Every row comes from one small tree of marks. The marks that hang from a mark follow it in brackets, in the order of their numbers. Every link used is in the known rows. Which tree was each row made from?
Known rows
K563{K153{K663} K314}: [ -48   58  281  -60 -116  -63  223  212  -31 -187  234  172  200   13
   47  286  -56   72 -245   81   79  353 -143 -142 -166   -2 -153   14
 -215    4   42 -282  227 -194  199 -159  123 -120  185   -8   61 -125
   59   84]
K103{K663{K169 K256{K153{K165{K740}}}}}: [ -68 -141  -60  283  294   78   -9  114  -55  -16   45  240  -18  -52
  -55 -487 -223 -174  148 -309  176 -349  149  230  181  115  -18  -35
  -84 -372  158  -83 -115   22   48 -393  -48 -136 -198 -261   46 -294
   82  -23]
K663{K169 K336{K572{K103 K563}}}: [ 253   12 -272  -76  -13  246   29  -31   10  203 -150 -152  -29  100
  201 -195  -59  258  209  171  162  124   25  329  -67  -81  155  -58
   65  209  -15  246   -4   45   36  361    7  195  -18  159 -263   85
  -28 -300]
K563{K153{K165 K336} K169{K663} K314}: [-365  -23  309  -50  255 -232   84  109  135 -300  -96   25  246  -84
 -183  331  336  299 -387   55 -283   75 -109 -183  -65   63 -140   63
  -43 -169 -172 -138  -26   40  -47 -348  112   91  192  -29  178  181
  336  171]
K153{K165 K169 K663{K256 K336{K572{K563}}}}: [ 308   40 -133  198 -258 -128 -241  -69 -139  -91  185 -338  148  195
  318  -26 -426  109  173  170  -41 -265  117  186 -412  149  -95   21
   22 -325   85  109  275  166  148   -3  105  -10   10  -74 -184 -125
   30 -443]
K572{K563{K153 K169 K314 K336} K740}: [ -35  -44  320 -173    1 -371  -62  224  -46  -97 -343 -295  -63 -240
 -420  160  559  100 -206  161 -202  541  -14 -356  -27 -102  251  -25
   54  199  150 -148 -183 -153 -194 -162  197  159   92  121 -271  399
  145  -27]
K572{K103{K256{K153}} K563}: [ 170  195  -60 -185 -313  -37 -264   85  239  165   69 -237   10  269
  -15   71  -75   -5  105   51  279   42  339  121  105 -282  376 -201
  105  250  113    4   -5  127    6   96 -190   60 -222 -319  -52  -17
 -136  -68]
K165{K336 K563{K153{K169 K663} K314} K740}: [-176  417  298  127 -276 -550 -111  109  -45 -391  437   36    0 -391
   91  369  -68  -45 -142   61 -126 -188   38 -223 -338  -37 -251  148
  -76 -128 -353 -437  155 -323 -327 -367  191 -357   98  -40   16   70
   95  522]
K740{K336{K572 K663{K169 K256}}}: [ 144 -205 -457  127 -105  487  -67  -67 -100   41 -275  224 -147  198
  124  -92 -327 -108  -16 -389  121   58 -373  446  -17   60    3  -58
  -61 -120   92   32  274  292  285  277  -92  155  -63   67  196 -238
   33 -312]
K256{K103 K153{K165{K740} K663{K336}} K169}: [ -50   85  239  -37  312 -285   -7  484   17 -235  481  399   34  -82
  126 -298 -140 -313   16 -161 -315 -510  204   47   16   99 -261  192
  172 -109   87  146  -70 -419 -243 -209  194  -92  194  134  -17  -31
 -166  435]
K563{K153{K165{K740}} K169{K663} K314 K336}: [-378   58  546   93  374 -511  238  126   -7 -459 -159   -1  151 -418
 -411    2  277   22 -355  115 -205   64  -53 -237   77  155   -7   81
  105 -170    5  -87 -534 -189 -464 -433  249   15   15  134  -55  182
  526  390]
K165{K336{K572 K663} K563}: [  65  209 -277 -108 -177   69   61 -421 -144  114   47  157   28  -76
  207  234 -383 -163   50   29  129 -254  -79  145 -314  -76  106  285
   89 -155  -98   86  214  -70  -81  220 -130  -65   96   18  239 -154
  -87  203]
K256{K103 K153{K165 K336} K169{K663}}: [-258  -57   30 -129  392  -36   82  214  186   -8  313  381   -5    4
  -40  -20   93   -3 -135 -198 -405 -217  230   72  203  -66 -178   41
  164   36  172   63   32  -38  -36  -80    6   91  149  -24  426  -17
 -223  264]
K256{K153{K165} K169{K663{K336}}}: [  61  -51  -78 -209  274  -97  154  -15  171   66   30  382   17  120
   -5 -201   30 -199  -57 -243 -135 -285   76  -15  -89   94  -41   95
   -2 -222  135   88 -320 -172 -386  -87  -88  -78  103   -6  123 -158
 -137  201]
K572{K103 K563{K169}}: [  34  222  135 -245   -2 -110 -188  -80  115  248 -127 -425   90  -28
   74  157  161  333   55  123  146   52  -22  150   -8 -174  216  -71
  138  225 -103  155   83  151  104  241 -105  125   53   39 -108  129
  154  -46]
K572{K103{K256 K663} K563{K314 K336} K740}: [-274  282  101  243 -397 -141   99 -456  169  -55 -252 -385   -9 -142
  -40  177   95  -60   76  553  490  370  255 -132   93 -106  415 -156
  -77   88  338 -221   23  179  225 -273  230  142 -331 -180 -294  141
  -38 -199]
K256{K103 K169{K663}}: [-195   36  105 -160  319  259  329 -119   81  241  179  336 -152 -175
   96   27  100  -32    1 -114 -125    8  -66  115  100  -88   -2 -126
   56   76  368   37   29  -47  157  273   98  -50   99  174  395 -190
 -251  125]
K103{K663{K169 K256{K153{K336}}}}: [  18 -323 -361   74  216  385  130   37  176  168 -128  218 -245  316
  -76 -174    1    1   89 -263  -26  -12   19  305  314   30 -115 -166
 -311 -160  -65 -274  160  182  230 -150    5   41 -152 -330  267 -162
 -143 -194]
K563{K153{K663} K169 K314 K336}: [-113  -39  432 -166   67 -321  331  207   34 -308 -218  -34  115  -39
 -215  282  319   45 -389   62 -158  403 -236 -130  -49  -65 -112  -47
 -143   55  -51 -298   16 -249 -127 -138  336   96  151  -24  -72   51
  360  213]
K314{K572{K563{K336}} K740}: [ 177  -43  -64  110  -75  156  -38   32 -128  243  -70 -324  -76  111
 -268 -365  128  -31  264  340  -49   61   72 -396  331 -107  177  -36
   41  305 -226  300 -467   21 -327   60 -177  307 -203  144 -116  119
   37 -209]
K663{K169 K256 K336}: [ 316 -301 -310  -54  211  377   81   69   80  348 -285  -12 -182  190
  -10 -235   40   -5   95 -324  -74 -185  -77  313   29  155   40 -176
 -295 -183 -117 -234 -135  100  223   43  -35   82 -136  118   75  -85
   47 -236]
K153{K336{K572{K103 K563}}}: [  52  146  -79   64 -136  154 -131 -145   45  164  150 -291   46  140
   94  113 -256  355  105  448   56  185  159  178   27 -107   75   51
  130  236 -222  239  209  263  194  240  -99  197   51  100  -74  240
  -30 -264]
K740{K336{K663{K256{K169}}}}: [ 144  -14 -239   13 -119  163 -234 -162  117  214 -235  379  -65  169
  108  105 -169 -196 -167 -439   10 -135 -418  271 -135   -6  -59  -71
 -125 -161   41 -116  269  236  214   70 -175  -13   47   85  252 -152
  -48  -86]
K103{K663{K169 K336}}: [  45 -124 -283  -68  255  323  422 -270   90  180 -285  250   12  102
  138 -217   72  -85  119 -108  201  -29 -196  136   36   76  -83 -143
 -343 -193  -86 -146 -124  -81  180   37  104   30  -24  -51   23 -191
 -143 -165]
K314{K740{K336{K663}}}: [ -94  217 -147  -21 -213  214 -211   -3   -1   26   74  202  -33  132
   32    3 -237 -178  -33 -200   74   46 -303  -24  268   96   13   98
 -103   91 -200   81 -145   73   57  -34 -348  278  -75   96  161  -33
  -97   56]
K663{K169 K256{K103} K336}: [ 240 -329 -275  -97  353  470  123  262   37  277 -107   67 -197   90
   42 -224  139   68  114 -400 -193 -198   14  394  218  134  -60 -173
 -147    4   77 -178  -69  -22  348   89   74  180 -106  159  127   -7
  -78 -134]
K165{K563{K153 K169 K314 K336} K740}: [-190   55  535   41  238 -454   -7  155   31 -153 -194  -31  -68 -359
 -356  205  347  -70 -237   84 -225   -2 -125 -239    4  -81   21   66
   51    9 -100 -238 -346 -394 -558 -300  232  -85   63  133 -181  311
  425  492]
K740{K336{K572{K563} K663{K169}}}: [ 180   51 -538  -58 -152  208 -132  -49  -75   22 -236  176  -23   98
  154    8 -211  -68  -17  -88  180  234 -337  201 -131 -108  148  -80
  119   75  153  191  232  224  207  403  -50  220  147  172  145  -81
 -141 -364]
K169{K663{K336{K572{K563 K740}}}}: [  11   77 -286  -45  -25  242  119 -278  -67   71  114 -244 -352  -19
   14 -119 -133  -43  424  429    0  199   90 -206  -61  352  371  154
  125 -144  268  390 -267  114 -149  204   72    4   -7  325   17  112
 -388 -323]
K740{K336{K572{K103}}}: [  67  113  -77   87 -234  333  -68 -226  -14  -42   93  -47   41  181
   95   29 -286  107  -20  -58  286  199  -70  137   89    9  -62  147
   58  198 -251  161   13   93   21  294 -265  216   21   74 -181   81
  107  -88]
K103{K256{K153{K314{K572} K336} K169}}: [ 214 -413  -69  152  -76  272 -105  131  161   79  -43  180  -23  426
   12 -107  223 -318  -73   26 -221 -428  213 -278  -61 -376 -237 -200
   70  122 -309   85  275   98   22  378    9 -183   51 -138  -11  -48
  -43   13]
K563{K153{K165 K314} K169 K336}: [  71 -220  355 -165  275 -377   53  259  -20 -199 -285  -42  484  -14
 -213  104  417  183 -434 -120 -272 -105   12 -189  -98  -92 -176  -53
  119   80 -164  -36 -208 -157   -8  -98  -49  110  190  -52 -218  150
  558  217]
K572{K563{K153{K314} K169 K336{K663}} K740}: [ -91  -68  114 -268   15 -458 -113  298  -48 -154 -302 -190  132 -173
 -125  240  421  140 -145  160 -272  200  -99 -199  -99  -12  141  -46
  250  256  191  191   74   36   42   49   91  -15  119  132  -89  248
   52   80]
K165{K336{K663} K563{K153{K169}} K740}: [-210  332  122  -55 -174 -534 -233   38  -89 -178  222  182  128 -379
   67  220 -160  -49  -63 -193 -187 -391  -69   52 -247  -99 -179  108
   46  -60 -387 -152   24 -208 -413 -219  -94 -363  -58 -129  194    2
  -80  531]

Write each row's tree
[ -99 -176  221  130 -210 -507 -252  239 -277 -172  -60 -462  386 -148
 -277 -223  262  184  103   97 -245   24  276 -455 -142 -175 -104  -44
  171  241 -165  192 -172   13 -391 -226 -139    4 -152 -136 -240  139
   43 -230]
K314{K572{K563{K153{K165 K169} K336} K740}}
[-203   22  342   -1   40  -76  169  -27  -90  -26 -312  -22  -38 -192
 -138   19  124 -162 -297   79  -42  209 -248   38  256  -68   47   77
  -62  154   24  -78 -170 -142  -41    2  139  314  -93  141 -103   10
  308  256]
K563{K169 K314{K740} K336{K663}}
[ 258 -224   86  -30  -38   -8   -5  181  -95   10  325   -2   96   59
  140  -18  -56  -46 -204 -240   18  -99  287  -39   -1 -130 -375  -72
   73  278  -54 -131  103  -96  220  424 -125 -260   82  -94 -135 -154
   -5  148]
K256{K153{K169 K314}}
[  -7    3  133 -113 -172 -150   87  170  -47 -100  413  -72   14  127
  134   20 -268 -116  -26 -197   -2   27  141   94  -14  -83 -264  -54
  -86   94  -56 -165  234  -81   20  203    6 -184   -7 -239  122 -348
 -161  103]
K256{K153{K169 K663}}
[ 102  149 -172   70  -10   -5  -66 -129  -86   50   52   59 -104 -177
  -35 -110 -406 -202   13 -140   10 -396   -8  247  -13  252   69  154
  -28 -335 -314 -111  -48  157  109 -129 -110 -143 -144  157  265  -46
   38  202]
K165{K336{K663{K256}} K740}
[-192  292 -128  546 -192  288 -273 -510   66  -73  192   18 -247   35
  223   54 -447   17  378  120  403 -260 -128  179  143  244    7  230
   37 -238  -50  162   55  122 -199 -222 -114 -111 -190  -81 -152   81
   84   19]
K165{K563 K740{K336{K572{K103{K663{K256}}}}}}
[ 249 -329 -382  298 -138  338 -169  -10 -148   55  193 -190 -157  203
  119 -255   94  -15  463  222  248 -137  283 -407   97  179   -5   93
  137    2  265  355  219  196  162   57  -88 -330  -55  -95 -147  -45
 -257 -304]
K103{K663{K256{K153{K314{K572{K563 K740}}}}}}
[ 176 -183 -175   29   70  345  140 -174   31  170   68  209 -123  279
  -16 -145 -196 -110  126 -234  270   13   57  154  224  113  -36   -5
 -216 -209  190 -139    7   -5  119 -100 -122 -141 -140 -358  101 -277
 -162 -103]
K103{K663{K256{K153}}}
[-246  305   82  201 -263   -4   21 -368   -7   51  126 -253   57 -263
  216  160  -23  199  158  472  560  383  157 -119   12   38  192  103
  -41  120  298  -27  245  112  383 -160   57  -51  -34   27 -245   97
 -154 -160]
K572{K103{K663} K563{K314} K740}
[  58  -55  184 -249   13 -161 -300  329  -53    7  -34 -245   30  -98
  -63  196  492  239    6   88 -213  147   14 -374 -169  -51  156  -62
  191  174   82  177   94    8  153  132  -39 -104  235  104 -187  272
   16  -63]
K572{K563{K153{K314} K169} K740}
[ -75 -100  -84  129   -9  420  322 -488 -191    7   10   72 -130   55
  116 -251 -222 -208  338  217  213  136   -6  -99  -27  260   16  220
 -148 -252   67  207  -90 -127   26   96   95  -42  -27    2 -233  -60
 -320 -249]
K103{K663{K336{K572{K740}}}}
[ -68  137   29 -192  -77 -203  -11   27   40    4  165  -57   64  -68
  -13  187   94  302   19   33  -89  282  -49  -87  -75  -75   21 -242
    7  128  136  -14  -86   77 -127   60  -51 -177  -27 -138  225  -62
 -208 -141]
K572{K563{K153{K169{K663}}}}
